Rows and roughly how far along a hidden order each lies, from 0 to 12
(in the rows, 128 means zero)
[251 141 128 144 164 114 110 133 177 138 134 135 117 159 117 131  63  92
 102 140 135 134 232 136 124 144 123 125 134 133  52 119 128  89 106 106
 185  97  73 108 125 132 126 141  75 139  82 115 110 102 149 130 116 130
 108  86 135 136 120 134 134 129 122 176 101 215 112 126 128 154 122 255
  88] : 7
[138 133 137 119 145 125 125 127 152 125 133 128 126 129 147 124  92 113
 133 132 132 138 160 121 125 124 124 127 133 116  60 136 127 110 132 123
 146 150  99 113 125 125 122 119 130 111 112 120 127 124 137 128 113 129
 121 119 124 127 117 132 131 134 127 137 129 187 118 131 125 138 127 182
 123] : 12
[210 139 135 124 164 120 104 127 190 144 140 133 117 146 142 126  63  80
 118 166 141 133 212 153 129 145 105 128 137 144 110 121 125  75 150 118
 167 114  42 107 131 100 119 140  84 149  90 118 117 106 139 128 112 137
 155  92 131 144 115 137 134 113 118 156 108 172 110 124 127 146 132 253
 104] : 9
[108 136 145 106 163 127  89 117 177 135 144 127 120 110 145 142  51  96
 126 148 142 154 160 136 137 121 142 128 135  96  84 145 121  65 172 126
 132 162  22 132 135  98 113 136 129  95 106 108 125 131 132 125 105 137
 145 115 113 145 112 134 128 124  97 122 130 158 128 137 121 143 161 143
 128] : 5
[148 142 139 114 162 129  97 116 149 157 146 130 120  98 126 171  36  83
 120 204 151 152 173 137 148 134 144 125 130 110 168 136 128  68 141 123
 112 136  47 140 128  80 115 118 139 138 116 108 118 126 110 124 105 138
 150 123 119 161 100 132 126 116  98 146 107 141 130 123 127 121 137 112
  96] : 8
[162 133 124 171 159 119  97 121 191 120 137 127 123 142 133 146 107 100
 121 127 139 141 183 160 131 141 152 130 132 106  62 127 122  63 160 121
 160 131  45 133 132 110 125 180  89 123  93 111 117 130 168 129 113 131
 142 105 125 136 124 133 130 120 111 139 111 153 125 140 125 165 178 199
 121] : 0
[169 139 144 142 166 128  79 122 178 152 139 126 116 120 135 150  43  82
 137 165 146 146 192 168 148 146 133 130 133 125 164 126 121  66 166 129
 132 132   1 125 129  67 110 136 106 133 101 116 120 126 117 126 115 141
 189 113 124 159 102 133 126 105 112 130 111  99 122 122 123 129 143 189
 109] : 7
[171 132 135 137 142 121 113 128 164 130 131 132 122 147 136 123 114 112
 118 129 130 127 162 132 127 135 126 129 138 132 109 118 124 107 141 124
 154 108  78 115 134 123 126 152  88 135  99 131 122 115 135 129 124 130
 139 106 130 131 125 132 132 117 120 142 119 132 116 126 127 145 130 184
 128] : 12
[179 136 124 143 172 117 103 117 219 115 149 127 115 146 156 136  59  81
 121 134 138 138 189 163 123 143 116 129 134 113  45 130 120  28 180 115
 199 135  36 113 138 100 119 180  92 129  68 110 117 113 163 129 106 135
 162  90 124 141 117 138 134 117 108 141 104 189 112 135 124 171 169 255
 113] : 1
[184 137 140 119 160 121 106 129 191 137 139 132 118 138 128 132  57  92
 118 141 136 139 182 149 129 135 124 128 136 124 131 126 124 100 146 120
 154 122  42 116 129 111 119 140  96 120  96 122 118 113 128 127 117 136
 138 103 128 141 117 135 131 121 113 140 112 154 112 124 125 142 136 213
 110] : 10

Next part:
[108 108  84 162 125 126 168 109  80 186 122 137  97 100 142  92 125 107
 142 110 136 148 156 162 127 108  98 118 126 133   1 132 127  95 146 118] : 6
[105 122 146  81 122 102  98 192 134 146 127 179 137 172 118 128 126 138
 155 121 128 159 106 179 189 132  98 110 138 153 170 149 135 168 112 115] : 8
[ 94 135 166 157  90 117 117 134 180  50  79 211 131  85  99 107 142 144
 182 109 150 129 147 247 122 126 154 119 170 110  93  86  88 104  71 116] : 5
[113 137 101 167  92 116 177 140  94 145  95 170 156 142 166 119 178 112
 163 122 126 139 132 146 116  87 102 117  98 164 190 136 107 134 128  95] : 4
[ 95 126 107 148 111 129 141 155 135 167 111 182  70 118 103 106 136 125
 168 139 117 137 131 242 154 153 109 113 137 139 159 123 123 102 107 115] : 6
[109 135 168  81 113 109  91 171 141  86 121 179 180 162 123 146 148 143
 161 110 136 145 112 133 159 117 121 122 142 143 121 146  98 167 104 108] : 6
[112 125 129 168  90 112 168 131 125 103  96 152 157 131 142 105 114 121
 157 114 131 123 139 183  89 115 119 112 120 136 128 126 126 123 118 111] : 6
[124 122 107 168 125 129 146  94 121 171 147 161 101  56 134  86 120 109
 156 100 145 153 176 199 112  93 111 122 150 109 141 109  77  77 126 120] : 6
[122 112 146  91 154 126  84 148 171 134 151 139  53 105  80 126  93 145
 123 121 132 133 119 191 175 175 127 119 179  98  96 106 151 130 120 152] : 11
[141 127  95 186 124 122 159 106  68 139 126 116 187 122 158 143 179 121
 155 120 127 131 163  79 112  73 130 141 111 132 162 147  94 117 139 100] : 4
[123  92 126 156 147 106 137  65 116 132 120 100  80  21  99  78  60 107
 150  56 172 142 216 122  65 100 116 114 174  78  59  88 126  74 163 158] : 12
[103 127 162  83 116 103 100 166 147 119 118 194 153 122 121 114 131 134
 160 104 139 160 120 157 176 114 116 116 159 133 142 122 114 162 103 110] : 7
[108 113 126  95 138 131 110 160 145 199 139 136  59 112 117 101  93 121
 127 128 134 157 121 180 160 143  94 115 152 120 171 130 159 121 128 143] : 9
[141  97  74 205 108 123 173 110 118 104 100 119 164 161 127 124 126 128
 161 134 124  90 170 162 107 132 124 123  97 112  89 146 113  98 145 120] : 6
[133 146 120 192 101 115 150 122 101  67 115 162 207 142 145 153 224 150
 136 127 135 130 139  87 127  87 157 138 122 139 176 126  59 133 102  77] : 0
[121 104 110 133 140 121 104 156 119 158 129 186 119 101  91 140 182 144
 171 124 133 160 161 182 210 106 119 132 158 114 152 132  88 120 105 108] : 6
[132 114 133  94 159 112  85 158 111 144 137 157 153 122 111 150 177 145
 161 105 141 159 160 116 217  96 121 138 159 121 140 148  85 140 119 111] : 7
[ 92 160 106 140 132 127 135 124  94 195 154 205 109  71 110 119 244 119
 132 158 110 183 106 153 195  89 132 146 134 165 255 112  60 145  93  79] : 0
[122 140 134 141 101 122 126 147  97 113 116 176 217 186 124 144 222 144
 150 126 125 146 126  92 179  82 129 138 108 151 177 167  80 156 104  72] : 0
[131  98 103 134 129 107 136 143 115 154 124 108 149 148 131 121  99 126
 157 101 132 132 168 150 134 115  91 109 139 114 118 158 133 129 147 136] : 9
[112 142  82 166 138 150 159 108 127 159 153 156  70  98  97 125 186 121
 109 180  95 114 125 214 157 198 147 138 119 150 204 112  83  95 128 112] : 3
[113 149 156  88 114 113 137 137 116 133 114 124 164 146 165 101  94 114
 131 109 132 143 110 111  92 112 103 116 127 151 128 141 138 150 133 145] : 8
[148  88 101 135 156 118 124 138 124 126 158 114 111 158 101 138 113 139
 136 127 128 122 162 159 181 163 112 116 136 112 106 139 114 132 149 132] : 10
[143  77  99 152 142 105 123 145 129 131 142 165 102 133 101 140 127 138
 157 113 143 129 175 136 194 154 113 107 147 108 108 129 115 118 127 127] : 10
[ 72 174 165  94 102 140 110 145 144 165 113 200 111 103 117 101 199 122
 135 156 101 165  67 172 145 111 131 138 125 164 222 117 115 145  74 113] : 2
